Below are the code and all the weights of a small trained network. Each question names an input and a class and asks about switching units off, where a switched-off unit gives its printed mean instead of its output.

import numpy as np


def w(rows, s, z=0):
    codes = np.array(rows[::2]) - 128.0
    scale = np.full(codes.shape[1], s)
    scale[-1] = z or s
    return codes * scale


def norm(h):
    return h / np.sqrt((h * h).mean(-1, keepdims=True) + 1e-5)


def f(y):
    return y / 2 * (1 + np.tanh(0.7978845608 * (y + 0.044715 * y**3)))


def log_softmax(a):
    a = a - a.max(-1, keepdims=True)
    return a - np.log(np.exp(a).sum(-1, keepdims=True))


def net(x, mask):
    res = np.array(x, float).reshape(1, 7) / 4 @ E
    u = 0
    for l in range(3):
        y = f(norm(res) @ A[l][:, :-1].T + A[l][:, -1])
        res = res + np.where(mask[u : u + 7], y, B[l][:, -1]) @ B[l][:, :-1]
        u += 7
    return log_softmax(norm(res)[-1] @ U[:, :-1].T + U[:, -1])


A, B = {}, {}
E = w([
[119,89,135,173,162],'x0',
[179,80,223,162,72],'x1',
[108,78,173,3,73],'x2',
[63,138,111,174,77],'x3',
[92,211,228,93,208],'x4',
[196,171,162,198,157],'x5',
[163,231,189,125,37],'x6',
],0.0046)
A[0] = w([
[138,119,248,183,47,128],'0.n1',
[88,115,79,249,127,69],'0.n2',
[139,104,94,177,132,21],'0.n3',
[97,82,59,166,99,128],'0.n4',
[111,110,156,85,105,5],'0.n5',
[33,143,140,57,79,59],'0.n6',
[72,74,133,171,145,36],'0.n7',
],0.013,0.0032)
B[0] = w([
[166,195,242,95,34,253],'0.n1',
[17,108,67,163,245,235],'0.n2',
[75,69,110,153,89,155],'0.n3',
[132,149,120,128,18,224],'0.n4',
[73,72,83,141,183,139],'0.n5',
[16,132,158,8,52,196],'0.n6',
[115,47,150,109,144,160],'0.n7',
],0.012,0.0063)
A[1] = w([
[199,167,192,168,166,141],'1.n1',
[210,115,112,137,112,52],'1.n2',
[130,254,122,86,205,249],'1.n3',
[151,174,226,167,105,199],'1.n4',
[127,95,160,129,193,119],'1.n5',
[141,159,150,254,115,48],'1.n6',
[147,114,211,26,223,82],'1.n7',
],0.014,0.0015)
B[1] = w([
[176,117,181,197,151,195],'1.n1',
[172,89,81,118,59,130],'1.n2',
[177,224,174,29,147,223],'1.n3',
[185,161,176,88,165,253],'1.n4',
[146,114,121,144,214,155],'1.n5',
[111,78,100,30,107,172],'1.n6',
[72,2,127,212,58,220],'1.n7',
],0.016,0.0065)
A[2] = w([
[169,187,156,148,102,38],'2.n1',
[152,177,146,163,97,57],'2.n2',
[135,145,50,252,97,4],'2.n3',
[192,206,167,186,97,16],'2.n4',
[100,211,111,129,151,69],'2.n5',
[177,177,93,199,17,117],'2.n6',
[184,176,164,146,103,30],'2.n7',
],0.015,0.0013)
B[2] = w([
[168,67,135,118,189,224],'2.n1',
[148,117,126,102,180,168],'2.n2',
[106,32,154,214,152,215],'2.n3',
[199,117,189,181,145,254],'2.n4',
[172,142,35,144,101,163],'2.n5',
[172,249,78,164,156,193],'2.n6',
[180,68,150,127,184,246],'2.n7',
],0.016,0.0048)
U = w([
[168,166,66,169,105,1],'0',
[60,131,156,42,38,169],'1',
[246,145,218,112,164,201],'2',
[69,36,102,207,151,171],'3',
[122,170,64,115,188,67],'4',
],0.012,0.0034)

Each question gives the input, the list of numbers given to net, and the class t.
The units are the neurons (one row each of A and B). Each row of codes is followed by its name. A weight is (code - 128) times the scale printed after its matrix; where a second scale follows, it is the last column's (A, B and U).
mask holds one flag per neuron, layer by layer. A switched-off neuron (its flag False) gives its mean, the last column of its row in B, instead of its output. The means were averaged over made-up inputs and are rounded, as every weight is.
A unit's drop is (log p(t) with every unit on - log p(t) with that unit switched off) / (log p(t) with every unit on - log p(t) with every unit switched off).
The circuit of an input: a set's keep is (log p(t) with only the set's units on - log p(t) with every unit switched off) / (log p(t) with every unit on - log p(t) with every unit switched off). Starting from the 12 units with the biggest drops (on a tie, the unit counted first), units are removed one at a time, each time the one whose removal leaves the highest keep (on an exact tie, the one counted first), for as long as the keep stays at least 0.8.
units of the circuit, in order: the units of the circuit, biggest drop first
most important unit: the unit with the biggest drop
top k neurons: the k neurons with the biggest drops, biggest first
k most important neurons of layer l: the k neurons of layer l with the biggest drops, biggest first
input [0,-8,6,-3,0,7,4], class 1: most important unit -> 0.n1
input [-5,-1,-8,8,-1,-1,4], class 4: units of the circuit, in order -> (0.n2, 1.n7)
input [-3,1,-7,5,4,3,1], class 4: units of the circuit, in order -> (0.n2, 2.n5)
input [8,0,-5,2,4,3,-4], class 4: top 2 neurons -> (1.n7, 0.n2)
input [8,-8,-1,2,8,3,-8], class 3: 2 most important neurons of layer 1 -> (1.n7, 1.n4)
input [8,-1,-5,-5,-1,-3,4], class 3: units of the circuit, in order -> (0.n1, 1.n3)
input [8,7,-8,2,1,-3,-2], class 3: top 2 neurons -> (0.n2, 1.n3)
input [-5,-1,-5,-8,-3,-7,-8], class 0: 4 most important neurons of layer 0 -> (0.n2, 0.n4, 0.n6, 0.n5)
input [6,-6,7,3,-5,1,-6], class 1: top 2 neurons -> (1.n7, 0.n4)
input [6,3,1,5,-1,-1,-4], class 3: 2 most important neurons of layer 0 -> (0.n2, 0.n6)
input [2,1,-5,5,4,8,-1], class 4: 2 most important neurons of layer 2 -> (2.n4, 2.n5)
input [7,-3,-8,-3,3,-6,-1], class 4: units of the circuit, in order -> (1.n7, 0.n2)
input [2,-7,8,-1,-7,8,5], class 0: 2 most important neurons of layer 1 -> (1.n4, 1.n3)
input [5,8,-6,6,3,5,-8], class 3: units of the circuit, in order -> (0.n2)
input [-6,6,2,-5,-5,-2,-6], class 0: top 4 neurons -> (0.n2, 0.n1, 2.n6, 0.n6)
input [2,-8,-2,6,5,4,0], class 4: 2 most important neurons of layer 0 -> (0.n1, 0.n2)
input [0,1,8,-1,-5,8,-5], class 0: top 2 neurons -> (0.n2, 0.n1)
input [-8,2,5,3,5,7,-7], class 1: 2 most important neurons of layer 1 -> (1.n7, 1.n3)
input [8,-3,0,1,7,5,-4], class 3: top 2 neurons -> (0.n1, 1.n7)
input [-8,-4,0,5,-6,-3,4], class 1: top 2 neurons -> (0.n6, 1.n1)
input [-2,-5,2,-6,-2,-2,-4], class 1: top 2 neurons -> (0.n2, 0.n7)
input [-7,-2,1,1,1,-4,6], class 1: top neuron -> (0.n6)
input [7,-3,-3,-1,2,-2,-5], class 3: 2 most important neurons of layer 1 -> (1.n3, 1.n4)
